Each row is followed by its class.
[ 15  10  11 -13 -11  -1   2 -11  -4   3   0  -1   9  -8  -3   3   0   4
   0  -4   1   5   3   3]	(83)
[ -1  -1   3  -3  -1  -6  -1 -13  -2   0   1   1   2 -13   1   3   2   0
   1  -2   3  14  -1  -2]	(83)
[ -5  -1   0   7   9   1  -4  -4   0 -14   0   3   0   2  -2   0   0  -6
  -1   0  -4   3   1   3]	(83)
[ 5  0  1 -5 -2 -7  5 -6 -2 15  1  8  1 -6  0 -2 -1  0 -8  1  1  9  1 -9]	(83)
[ -1   1   4  -2  -2   1   6  -4   3   7 -10  -2   0  -4   4   7   2   5
   7  -7  -2  -7  -2   8]	(77)
[ 5  2  8 -9  2 -2  0 -2 -1  7 -3  3  9 -8 -1  3  0  0  3 -4  5  7  2  2]	(83)
[ -6   0   8  -6   0   0   7 -17  -2  18  -3  -2   0  -9   3   5   0   4
  13  -1   8  23   1   1]	(84)
[ -5  -4  -3   0  -3   2   1 -15   1  17   3   8   0  -9   5   1   0   6
  12   2   3  15  -1  -1]	(84)
[ 27   4   1  -1  -2  -2  -6 -11 -17 -17   1   6   3  -5  -4  -5  10  -7
  -8  -2   0  -3   1  -5]	(83)
[ -4  -1  10  -5   0   4   6 -10  -4  -4   1 -11   2  -3   7   7   0   5
   4  -2   2  -1   0   2]	(77)
[  3   9   9 -17  -3   0   6 -18  -7   9   4   1   4 -11   4   2  -1   2
   2  -6   6  15   2  -5]	(83)
[  8   9  -3   1   0  -4  -2   6   5  -1  -1  -2   2   8  -4  -2   3   6
 -10   0   0  -4  -1   1]	(77)
[  8  16  11 -13 -10  -6   6  -8  -2  -2   1 -12   5  -5   2   2   0   5
  -7  -5   1  -2 -19  -3]	(77)
[ -7  -5  -4   5   9   2  -3 -13  -4  12 -11  15  -1 -11   3  -3   1   3
  10   1  10  24   3  -2]	(83)
[  9   8   7 -10  -9  -1  10   0   1   5   1  -3   6   0  -2   3   1   4
  -2  -2   3  -2   1   2]	(84)
[  1   1   3   1  14   1   3 -11  -1  38 -11  24   4 -14  -6   1  -1   1
  16  -1  13  34  -2   7]	(84)
[ -1   0   8   8   3  -2   6   0   3 -10   2 -11   4  -3  -1   2  -1   5
   3  -7   5  -1  -3   1]	(77)
[  5   0   1   3   2  -2 -11   5   5  -6  -2   5   2   3  -4  -2  -4  -1
 -12  -2   2  -7  -5   1]	(77)
[ -1   5  15 -14 -13   5   8 -13  -6  16  -3 -11   0  -5   5   0   4   5
  11  -2   0   6  -1  -1]	(84)
[ 2  3  6 -1  3 -4  4 -5 -3 -2 -1 -6  3  0  3  3  2  7  5 -2  8  0  5  1]	(77)
[  2 -17   7 -12  -9   0   7  -6  -3  24   1  -1   0 -11   0   4  -1   3
   9   1   3  11   1   3]	(84)
[ 4  4  2  0  0  1 -1 -9 -2 -1  1  5  3 -6  2  2  2 -2 -3  0  3  8  0 -2]	(83)
[-17  -9  -4  16  16   3   2  -2   0  -2   5   5   4  -5  -6   3  -3   2
  10   0   5   7   2   0]	(77)
[ -4  -1   3  -3  -5   3   4 -13  -9   5   1  -6  -1  -6   9   1   0   3
   7   4   4   4  -1  -4]	(84)
[  7   9  13  -9  -7  -2   1 -11  -3   1  -2  -1   0 -10   2   1   1   1
   6  -2   7   4  -2   9]	(83)
[ 9  4  5 -4 -6  1 -1 -7 -5 17 -2 -1 11 -7  2  3 -1 -5 -3  0  4  8  0  4]	(84)
[  8  13  12 -18 -19   3   5  -8  -8  12   2  -9   3  -6   6   0   7   7
  -4  -1  -4  -1   3   1]	(84)
[ -6   1   5  -5  -1   3   4 -14  -2   9   0   2   4  -7   6   2   5   4
   2   1   1  13   0   5]	(83)
[  9   6   7 -16  -8   0  10 -16  -4  18  -1  -1  -1 -10  -2   5   0   2
   5  -3   7  16   3   1]	(77)
[  6   4   2  -8 -13  -1   5  -1   2  20  -1   1   0  -6   1  -5   1   0
   2   1  -2   6   4  -1]	(84)
[  3   2  18 -18 -12   4   6 -10  -1  12  -2  -6   8  -9  -2   7  -8   5
   4  -4   6  14  -3  -2]	(77)
[  4   0   4 -10  -9   1   8  -9  -7   9   4  -9   1  -4   0   4  -2   4
   0   2 -10   1  -2   0]	(84)
[  5   1   6  -4 -12   2   2  -5  -3   5   1   0  -1  -2   2   1   0   0
   0   8  -1   8  -5  -2]	(84)
[  5   3   3 -20 -12  -1   3 -11  -2   2   2  -3   2 -13   2   1  -3   4
   3  -2   5   7  -1   0]	(83)
[ 3  4  8 -4 -2 -2  1 -4 -4  9  1  2  5 -7  2  3  1  1 -4  7  4  3 -1  0]	(77)
[  1   1   6  -5  -4   2   1 -11  -1  11  -1   0   1  -6   2   7   3   2
   5  -2   1   9  -1   0]	(84)
[ 16   6   7 -14 -13  -2  -2 -14  -8  20   1   9   1 -10  -2  -4   6   0
  -6  -1   3  16   1   2]	(83)
[ -2   6   6  -4   6   3   8 -12   7  15  -1   5   5   0   2   5   3   1
   9   1   6  22  -3  -1]	(84)
[ 13  29  15 -29 -15  -3   7 -19 -14  24   6  -3   8 -19   1  -2   5   4
   0  -1   6  17   3   0]	(83)
[-14  -4   1   4  18   2  -1  -9   0  22  -1  17   4 -11  -8   0  -2  -6
   7   2  10  34   3   7]	(84)
[ 12  10  14 -13  -8 -16   0   3   5   2   3  -4   6  -4  -2  -1   1   0
 -15 -10   1  -8  -4   2]	(77)
[  3   2   3  -7 -11  -3   2  -6   2  30   2  10   3 -10  -7   1   1   3
  13   0   6  20   2   6]	(84)
[  3   5   4 -10  -9   0   4  -7  -4  13  -2   4  -3 -10  -2  -2   2   2
   2   1   0  10   8  -2]	(84)
[ -8  -1  -1  -2  -1   5   7 -16  -3  21   1   2   0 -13   6   2  -2   5
  11   0   5  19   3   3]	(84)
[ 19   6   2  -9 -16  -8  -2  11   5  -9  -4  -3  -3   2   1  -5   6  -2
 -11   0  -5 -11  -2   0]	(83)
[ 14  12  18 -18 -13  -2  11 -15 -11  21   0  -3   6 -11   2   5  -2   6
   3 -10   7   3  -2  -1]	(77)

Each row is followed by its class. Each block has new classes.
[ 0  3  1  1  0 -6  2  1  2  4 -4 -1 -1 -1  0  0  1  0 -2  3 -5  3  0 -1]	G
[ -1   2   2  -6   1  -2  -3   4   1   0  -5  -1   0  -4   4   3   3   0
  -2   1 -10   0   0  -1]	G
[ 0  3  0  1 -1 -3  3  1 -2  5 -3  0  0  0  0 -1  0 -2 -1  2 -3  3 -1  1]	G
[-1  0  2 -1  0 -8  2  2  3  2 -2  1  0  0  0  1  0 -1 -1  1 -2  0  0  1]	X
[-1  5  1  8 -3  6  0 -2 -1  2 -2 -1 -1  7 -1 -4 -1 -2 -2  1  7  2 -2  4]	P
[ 0  4  0  0  1 -1  0  1 -3  3 -5  1  0  1  0  0  2 -1 -1  1 -5  1 -1  1]	V
[ 0  4  2 -1  1 -2  5  2 -3  4 -2  0  1 -1  1  0  0  0  0  2 -4  1 -2  1]	V
[ 0  2  1  5  2  4  0  0 -2 -2 -4  2  1  4 -1  0  1  0  0 -2  4 -1 -1  0]	X
[ 1  4  2  1  1  1 -2  1 -5  2 -2  1  1  1  1  0  1 -1  0  0 -5  0 -1 -1]	X
